Each row has a name. Each piece below is followed by the name of the row it came from, unless a question asks for something else. Each question is about the rows just above it. Places in a row count from 0.

Columns, left to right: T G C B X E U J L
-609 -164 -191 -905   99 -498  109 -371 -143 -> <218>
-552 -164 -157 -738   73  377   89 -268 -127 -> <12>
-552 -164 -157 -738   73  377  -98  320  154 -> <174>
Which column holds -905 -738 top down?
B
-127  154 is in which column, read top down?
L
Shift each entry of 377 -98 by -1 times 1:
376 -99
Put -738 -552 -268 -164 -157 -127   73   89  377 back in order: which row is it?
<12>
Which column holds -609 -552 top down?
T

Columns, left to right: F W V M D Y Q
  9 -12   2   1 -12   6 -13 : <174>
-12   2 -12  -2 -13   6   0 : <25>
 -47  -44 -826 -145 -191  -36   26 : <82>
-2 -4  7 -3  1 -1 -4 : <123>
Which row holds these entries in another order? -13   6 -12   1   2 -12   9
<174>
Move every entry of -47 by -1 step of 1.
-48
Which column holds  -13 -191    1 top down?
D
-44 is at row and place
<82>, 1
Row and place of -1 in the named rows:
<123>, 5
 -12 -826 is in which column, read top down?
V

Columns, left to right: kodul Nedi gode Bati Kipul Rus tas Nibe nidad seni
-936  361 -278  464  779  825   86 -840 -609 -300  <82>
 -36  690  820 -519  339  249 -862 -109  283 -300  <123>
-936  361 -278  464  779  825   86 -840 -609 -310  <51>
 622 -398  690  518 -563 -650  493  765  609   61  <218>
Shift each entry of  361 -278  464  779 by +1 times 1:
 362 -277  465  780
 86 493 is in which column, read top down?
tas
Which column holds this, read top down? 825 249 825
Rus
Shift each entry of 464 by -1 times 1:
463
Which column holds 361 690 361 top down?
Nedi

Columns, left to right: Muka nake monug Bebi Gaf feni zep femo kug Vik
 -52   49 -122   87  219  126   64 -192  129 -594 -> <199>
 300   67 -377 -108  -32  890   16  294  831   72 -> <51>
 -39 -236 -414  143  133    4   61 -187  -32 -268 -> <96>
-33 -52 168 -45  15   2  24 -57  49 378 -> <174>
  91    2   76 -429 -510  816 -239   50  139  637 -> <25>
 -34   56  477 -161 -158  293  -80  121  289  157 -> <186>
 104 -190 -277  -35 -123  187  -17  217   87  592 -> <82>
-144   72  312  -58  -49  324  -63 -151  466  156 -> <12>
  91    2   76 -429 -510  816 -239   50  652  725 -> <165>
-131   44  124  107  155  351   22 -336  293  -28 -> <218>
 225  134 -285  198  165  428   88  194  308   31 -> <123>
-378   75 -311 -116 -250 -550  -68 -633 -441 -899 -> <155>
Which column holds this, read top down?  155  165 -250
Gaf
 300   67 -377 -108 with +1 step of 1 on every entry:
 301   68 -376 -107
-429  637    2   91   50  816  139 -510   76 -239 is which row reordered?
<25>
Which column holds   31 -899 top down?
Vik

Columns, left to right: P H R S A
 43 -19 -27 -63  52  <51>
-23   8 -39 -16  15  <96>
-730  -26  273 -322  401  <218>
  80  162  -98 -598  193  <186>
 -6  -6 -24 -70  13  <165>
 22  20 -32 -49  54  <155>
-545   -5 -187 -412 -390  <82>
 -5  20 -13  22 -39  <199>
 10   4 -23 -54  22  <123>
 380  -66  659 -781  439  <174>
  -7  360 -105  708  479  <12>
 20 -13  -5 -40  22  <25>
Which column holds   54 -390  -39   22  439  479   22 top down?
A
Which column holds this, read top down? 20 -5
H
Shift each entry of  10   4 -23 -54 by -1 times 1:
  9   3 -24 -55
Which row holds these entries in another order?  22  20 -13  -5 -40
<25>
 -66  659 -781 with -1 step of 1 on every entry:
 -67  658 -782
162 is at row and place
<186>, 1
-27 is at row and place
<51>, 2

Columns, left to right: resef tavul zilo Sal
 16  42  13 -23 : <123>
341  25   6 -39 : <155>
-597  388  280  389 : <82>
  0 -31 387 -38 : <96>
 340 -343  692 -466 : <165>
Shift each entry of -31 by +1 times 1:
-30
387 with +1 step of 1 on every entry:
388
16 42 13 with -1 step of 1 on every entry:
15 41 12
Row and place of 389 in the named rows:
<82>, 3
340 is at row and place
<165>, 0
Row and place of 388 in the named rows:
<82>, 1
Move every entry of 6 by -1 step of 1.
5

Columns, left to right: fani gazok nesi bafo Ral nodos Gud
-299 -323  180  481  382  178 -156 = <123>
 481  178  383 -299  180 -323 -156 = <174>
-307 -443  464  -49  100 -391  177 = <218>
Put -323 -299 -156  178  180  383  481 back in order: which row is it?
<174>
Shift each entry of  178  383 -299 by +1 times 1:
 179  384 -298
Where in the named rows is 382?
<123>, 4

Columns, left to right: vurek simi Leso Finit Kol Bomol zabaf
-161   10 -143  -88  -41  157  -90  <218>
-107  -80  468 -327 -261 -478 -184  <186>
 160  -94  267    0 -144  126   28  <123>
  60 -176    6 -199 -286 -255 -111  <155>
-199 -427  204   -8  -19 -209  128  <174>
 160  -94  267    0 -286 -256 -111  <25>
 210  704  298 -321 -265   -3 -438  <82>
 171   -5  -40 -220 -274  -54 -303  <12>
 210  704  298 -321 -265 -286 -438  <165>
-478 -327 -261 -184 -107  -80  468 is which row reordered?
<186>
Which column holds this, read top down?  -90 -184   28 -111
zabaf
Where in the named rows is -255?
<155>, 5
-161 is at row and place
<218>, 0
Which column holds this, read top down?  157 -478  126 -255 -209 -256
Bomol

Columns, left to right: gab saza Rafet ged ded besa
-18 -60 362 203 107  36 : <155>
-254  -40   71 -122 -196  137 : <186>
-138   70  453 -681   74  203 : <218>
176 -55 192  43 155 148 : <82>
-18 -60 362 203 334 -56 : <25>
-106   10 -208  -67 -164   16 : <199>
-56 is at row and place
<25>, 5
203 -67 is in which column, read top down?
ged
Put   16 -164  -67 -208   10 -106 back in order: which row is it?
<199>
Put -254 -196 -122  -40   71  137 back in order: which row is it?
<186>
-60 362 203 with +1 step of 1 on every entry:
-59 363 204

Columns, left to right: nup pok Kamop Sele fek
 733  311 -436  263  -97 : <12>
 733  311 -436 -455 -454 : <51>
 733  311 -176 -815  468 : <25>
Shift each entry of  733  311 -436 -455 by -1 times 1:
 732  310 -437 -456
Row and place of -454 in the named rows:
<51>, 4
Shift each entry of  311 -176 by -1 times 1:
 310 -177
Which row holds  733  311 -436  263  -97?
<12>

Columns, left to right: tid zezug Kon voli bez
 -81 -730  196  162 -194 = <165>
 -43   63 -559  238 -166 = <186>
 -16 -159  340 -458  137 = <155>
 397  194   13 -211 -503 = <199>
 -33  136 -245  487 -493 = <174>
-433 -391 -699 -693  663 = <12>
-447 -105   20   80 -182 = <25>
 864 -104 -391  196 -322 = <51>
  13 -211  397 -503  193 = <123>
-181  174 -289   50 -286 = <96>
-644  -17  313  -26   34 = <218>
-446 -105   80   20 -182 = <82>
Where in the named rows is 340?
<155>, 2
Move every entry of   13 -211 by +1 step of 1.
  14 -210
-503 -211   13  193  397 is which row reordered?
<123>
Put -447 -182   80 -105   20 back in order: which row is it?
<25>

Columns, left to right: kag besu Bik Peto kab gubob
  94  351 -483  437  578  130 = <165>
-367  325 -290   18 -417  106 = <96>
-525 -649  754 -475  528   85 = <82>
 706  212 -332 -166  343  811 = <186>
 -52 -527   35 -476  195  756 = <155>
 346 -380 -342  353  651  201 = <123>
 135 -180 -330  868  137 -399 = <174>
 -83  -99  376 -219 -141   28 = <25>
 237 -642  105  350 -386 -178 = <51>
 924 -613  -86  546  494  306 = <12>
 135 -180 -330  104  196 -115 = <199>
 196 -539 -258  316 -430  168 = <218>
Where in the named rows is -342?
<123>, 2
Move every entry of -613  -86 by +1 step of 1.
-612  -85

Columns, left to right: Bel gidem zeda vivof voma Dusod duf
-588    7   -6   75  298  165  854 : <25>
-588    7  853   75  298  165 -836 : <123>
-148  277  -19  457  435  886  338 : <96>
 -62  354 -437  817   97  284 -293 : <186>
-308 -348 -343 -201  -81   19  593 : <199>
Which column holds this, read top down? -148  -62 -308
Bel
853 is at row and place
<123>, 2
Which column holds this, read top down?  75 457 817
vivof
Which column holds this, read top down?  -62 -308
Bel

Columns, left to right: zapi ganot nidil zur latev satu Loze puraf dedu
 257  -35 -131  314   58  595  390  622  723 -> <123>
-272 -134  234 -177  -96  408  239  202  622 -> <82>
-509  251 -439 -348  -46  -54  -35   63 -372 -> <25>
 550   86   39  287 -218  185   29  370  307 -> <155>
-388   62   76   99 -122  -80  -25  149  171 -> <96>
-272  621  408 -177  -96  202  234 -134  239 -> <186>
-78 -98 -82 408 420 227 187 402 529 -> <218>
 275  318 -255  152  -13   -4  215  596  155 -> <174>
Which column holds  62 621 -98 top down?
ganot
Which column holds this, read top down?  723  622 -372  307  171  239
dedu
-134  239  234  622  408 -272  202  -96 -177 is which row reordered?
<82>
408 -54 185 is in which column, read top down?
satu
Which column holds this, read top down?  -35 -134  251
ganot

Columns, left to right: Kiku fole vafov mevo savo girud vepe zuve Foma
 144  632 -598  375  631  -62   60 -537  731 : <174>
 144  632 -598  375   12  -62   60 -109   95 : <155>
  95 -109  -62  376   60  632 -598   12  144 : <25>
The row with  144  632 -598  375   12  -62   60 -109   95 is
<155>
  12   60 -109  632 -598   95  144  -62  375 is which row reordered?
<155>
Which column holds 144 144 top down?
Kiku
Move every entry of -62 376  60 632 by +1 step of 1.
-61 377  61 633
Which column holds this, read top down? -62 -62
girud
Which column holds this, read top down? 375 376
mevo

Columns, left to right: neki Bop lezud movek pog Lep zafav
  37 -199 -220  -39  381   42 -214 -> <218>
-295  -61  723   23  -79  224 -214 -> <96>
-372  151  442  -40    8  211 -318 -> <51>
  37  -39   42 -214  381 -220 -198 -> <165>
-40 is at row and place
<51>, 3
Put -198 -220  381 -214   42  -39   37 back in order: which row is it?
<165>
Which column holds  224  211 -220 top down?
Lep
Which row holds these entries in another order? -214   42  381  -39 -220 -199   37
<218>
Row and place of -318 in the named rows:
<51>, 6
Put  381 -199  -39   42 -214   37 -220 back in order: which row is it?
<218>
-61 151 is in which column, read top down?
Bop

Columns, left to right: Dun kal keb tos buvaz
 225 -210  739 -508 -121 -> <51>
 289  562  -59 -714  -45 -> <12>
-352 -481 -120  687  278 -> <218>
 787 -221 -195 -293  357 -> <199>
-326 -512 -120  669  306 -> <165>
   6  624   84 -690 -221 -> <82>
 609 -546 -152  -34  477 -> <174>
 738 -121 -210 -508  225 -> <25>
-585  -69   60 -718  -53 -> <123>
Row and place of 278 in the named rows:
<218>, 4
-45 278 357 is in which column, read top down?
buvaz
Which column holds this, read top down? 609 738
Dun
Put  225 -508 -210 -121  738 back in order: which row is it?
<25>
-690 -221    6   84  624 is which row reordered?
<82>
Move every entry of  787 -221 by +1 step of 1.
 788 -220

Columns, left to right: Nemev vabo razo gari fuvim milin gepa
  36  318  477 -385  -79  118  367  <123>
-725  298  299  -40 -443   78  175  <51>
-488 -329  483 -157 -343 -319  -95  <82>
  78 -444  175 -725  299  298  -40  <174>
298 299 with -1 step of 1 on every entry:
297 298
 477 -385  -79 with +1 step of 1 on every entry:
 478 -384  -78
Where in the named rows is 483?
<82>, 2
 -79  118  367   36  318  477 -385 is which row reordered?
<123>
  78  175  -40  299  298 -725 -443 is which row reordered?
<51>

Columns, left to right: zamat mafu fifik nev
 -90 -113  -91  -10  <165>
555 -59 126 126  <123>
 -11  -91 -113 -108  <96>
Which column holds -10 126 top down?
nev
Put  -11 -113 -108  -91 back in order: which row is it?
<96>
Which row holds these entries in another order? -108  -11  -91 -113
<96>
Which column holds -90 555 top down?
zamat
-108 is at row and place
<96>, 3

Columns, left to right: fad Vukos nogeg rileb mar
-123 -228 -309  205  778 = <186>
 177 -381  138  -47  494 = <82>
 297  -75  696 -364 -499 = <25>
-364   78 -644  395  137 = <165>
Move every entry of  -75  696 -364 by +1 step of 1.
 -74  697 -363
-644   78  395 -364  137 is which row reordered?
<165>
138 is at row and place
<82>, 2

Columns, left to right: gelir Tive bigo saze nudur Nilo vizu
 379   16   -6 -112  304 -723  -45  <25>
-102 -130   35  172  116 -445  -16  <51>
-102 -130   35  172  116 -445 -332  <186>
 -76 -305   -1   86   80 -423 -184  <12>
  80 -423 -184   -1 -305   86  -77  <174>
Which column holds this, read top down? -102 -102  -76
gelir
Which row holds these entries in another order?   80   86 -305 -423  -76   -1 -184
<12>

Columns, left to right: Firul Dal toku buga kidar lumet malap
 -12 -132   55  418  -89 -445  205  <25>
 234 -359 -417 -354 -417 -155 -238  <12>
-179 -181 -236 -680 -743 -296 -347  <123>
 -89 -445  -12   55  -89  205  419  <155>
 178  -91 -371  291 -356 -539  257  <174>
 -20  -52 -306  -32 -245 -210  -38  <165>
-866  640   61 -199 -103   38 -103  <218>
-105  348  163  361 -376 -557  434  <82>
  42  -82 -176   66   24  227 -563  <96>
-43  32 -66 -51 -80 -63  13  <186>
 -20  -52 -325  -32 -245 -210  -38  <51>
 -12  -89   55  418  -89 -445  205  <199>
 -52 -325  -32 with +1 step of 1 on every entry:
 -51 -324  -31
Row and place of -371 in the named rows:
<174>, 2
Put -445  -89  -89  -12   55  205  418 back in order: which row is it?
<199>

Columns, left to right: Pezi Lurat barul nom kib nug saf turev rete padib
 588 -405  651 -572  716 -385  522  -38  430 -671 : <199>
 427 -325 -524  670  343    7  700  263 -377 -156 : <12>
 152  609  228  569 -284 -279  281  396  720 -703 : <82>
-130  203  151 -240 -525  277 -366  664  755  -14 : <218>
-474 -479  472  277 -261  287 -475 -562  759 -397 : <186>
 124 -702 -423  548  250   -3 -170  -69  546  543 : <155>
-156  198 -167 -303  -48 -203  393 -356  137  204 : <123>
 -13 -240  277  664 -525 -130  203 -366  755  151 : <51>
-109  134 -512  207  651   89 -206 -173  -95  645 : <96>
 587 -780  -63 -505 -441  231  185  -14 -407  575 : <165>
Move every entry of -479  472 by -1 step of 1.
-480  471
Row and place of 588 in the named rows:
<199>, 0
 664 -525 -130  203 with -1 step of 1 on every entry:
 663 -526 -131  202
Which row holds these entries in another order?  151  203 -130 -240  664 -366  -13  755  277 -525
<51>

Columns, left to right: Soza sobi sufo fofo lafu ranir sida
 41  89   1 -37  18  18   2 : <123>
 173  -27 -417 -180 -818  161 -102 : <174>
 476   30 -146  280  158 -139  244 : <51>
 483  256  169  166  208  241 -410 : <96>
 169  483  241  208  166 -410  257 : <82>
Which row holds these entries in another order? -410  166  169  208  241  257  483
<82>
Which row holds these entries in another order? -102  161 -818 -180 -417  -27  173
<174>
Put -410  241  208  166  169  256  483 back in order: which row is it?
<96>
-146  169 is in which column, read top down?
sufo
483 256 169 166 with -1 step of 1 on every entry:
482 255 168 165
208 166 with -1 step of 1 on every entry:
207 165

